Below is a small trained network, with its code and all its weights. Each question gives an input and a class and asks what happens when units are switched off, that is, made to give their printed mean instead of their output.

import numpy as np


def w(rows, s, z=0):
    codes = np.array(rows[::2]) - 128.0
    scale = np.full(codes.shape[1], s)
    scale[-1] = z or s
    return codes * scale


def f(y):
    return np.maximum(y, 0)


def log_softmax(a):
    a = a - a.max(-1, keepdims=True)
    return a - np.log(np.exp(a).sum(-1, keepdims=True))


def net(x, mask):
    res = np.array(x, float).reshape(1, 7) / 4 @ E
    y = f(res @ A[0][:, :-1].T + A[0][:, -1])
    res = res + np.where(mask, y, B[0][:, -1]) @ B[0][:, :-1]
    return log_softmax(res[-1] @ U[:, :-1].T + U[:, -1])


A, B = {}, {}
E = w([
[88,49,25,185,54],'x0',
[12,253,70,108,47],'x1',
[118,10,151,125,48],'x2',
[88,80,118,66,108],'x3',
[40,109,126,84,145],'x4',
[178,142,11,243,158],'x5',
[27,88,208,209,50],'x6',
],0.0076)
A[0] = w([
[92,134,207,226,116,199],'N0',
[110,184,157,154,104,228],'N1',
[112,86,203,116,51,1],'N2',
[223,101,27,200,67,82],'N3',
[152,134,32,120,157,192],'N4',
[80,47,105,118,86,148],'N5',
[71,79,12,105,37,221],'N6',
],0.011,0.0048)
B[0] = w([
[95,123,7,155,105,193],'N0',
[127,145,62,119,76,186],'N1',
[115,105,108,67,81,170],'N2',
[77,47,48,196,238,215],'N3',
[67,148,152,127,190,197],'N4',
[117,134,145,143,61,191],'N5',
[50,159,208,157,164,248],'N6',
],0.013,0.015)
U = w([
[120,172,133,95,185,230],'0',
[133,72,234,96,47,85],'1',
[73,91,172,174,146,133],'2',
[249,183,201,84,108,163],'3',
[97,58,48,195,204,68],'4',
[118,145,59,160,104,59],'5',
[158,132,231,163,54,9],'6',
[89,209,83,135,47,119],'7',
],0.011,0.012)

Each question gives the input, the list of numbers given to net, and the class t.
The units are the neurons (one row each of A and B). Each row of codes is followed by its name. A weight is (code - 128) times the scale printed after its matrix; where a second scale follows, it is the last column's (A, B and U).
mask holds one flag per neuron, in row order. A switched-off neuron (its flag False) gives its mean, the last column of its row in B, instead of its output. The means were averaged over made-up inputs and are rounded, as every weight is.
A unit's drop is (log p(t) with every unit on - log p(t) with that unit switched off) / (log p(t) with every unit on - log p(t) with every unit switched off).
The circuit of an input: a set's keep is (log p(t) with only the set's units on - log p(t) with every unit switched off) / (log p(t) with every unit on - log p(t) with every unit switched off). Starting from all 7 units, units are removed one at a time, each time the one whose removal leaves the highest keep (on an exact tie, the one counted first), for as long as the keep stays at least 0.8.
circuit, biggest first: the units of the circuit, biggest drop first
unit that matters most: the unit with the biggest drop
k most important neurons: the k neurons with the biggest drops, biggest first
drop when u is switched off: that unit's drop, to one decimal
input [-8,-8,7,8,5,2,-6], class 0: circuit, biggest first => [N3]
input [-4,5,-8,6,7,2,2], class 7: 3 most important neurons => [N3 N1 N6]
input [-6,1,-7,5,-3,-4,1], class 3: circuit, biggest first => [N3 N0 N6]
input [-4,-4,0,-8,-3,-5,3], class 7: circuit, biggest first => [N3 N0]
input [-5,3,-1,-4,3,6,-2], class 0: circuit, biggest first => [N3 N0]
input [-6,-7,8,5,-7,-1,-7], class 3: 4 most important neurons => [N3 N0 N6 N4]
input [-7,4,-6,5,-4,-5,-3], class 3: 2 most important neurons => [N3 N0]
input [1,-8,1,-6,4,-5,-3], class 1: 3 most important neurons => [N3 N0 N4]
input [-8,-7,3,4,0,-7,-5], class 3: circuit, biggest first => [N3 N6]
input [-1,-7,6,-5,4,-2,5], class 1: 3 most important neurons => [N3 N2 N1]
input [6,8,5,0,-2,1,-4], class 2: 2 most important neurons => [N6 N0]
input [-2,8,7,-2,-1,2,-6], class 0: 3 most important neurons => [N0 N5 N3]
input [5,2,0,7,-5,0,0], class 2: 2 most important neurons => [N6 N0]
input [5,-2,-5,7,-3,-3,-4], class 2: circuit, biggest first => [N0]
input [-8,-4,-4,-8,-8,-1,5], class 7: 2 most important neurons => [N3 N0]
input [5,2,7,7,-4,-1,1], class 2: 2 most important neurons => [N6 N3]
input [7,3,3,-3,4,-5,-3], class 2: 2 most important neurons => [N6 N1]
input [8,-5,2,2,-1,-5,-5], class 2: drop when N6 is switched off => 0.2
input [-5,1,5,-1,2,-6,-6], class 1: drop when N0 is switched off => 0.1
input [-3,-2,1,7,7,-5,4], class 1: drop when N2 is switched off => 0.0
input [0,5,6,2,0,-6,8], class 7: unit that matters most => N0
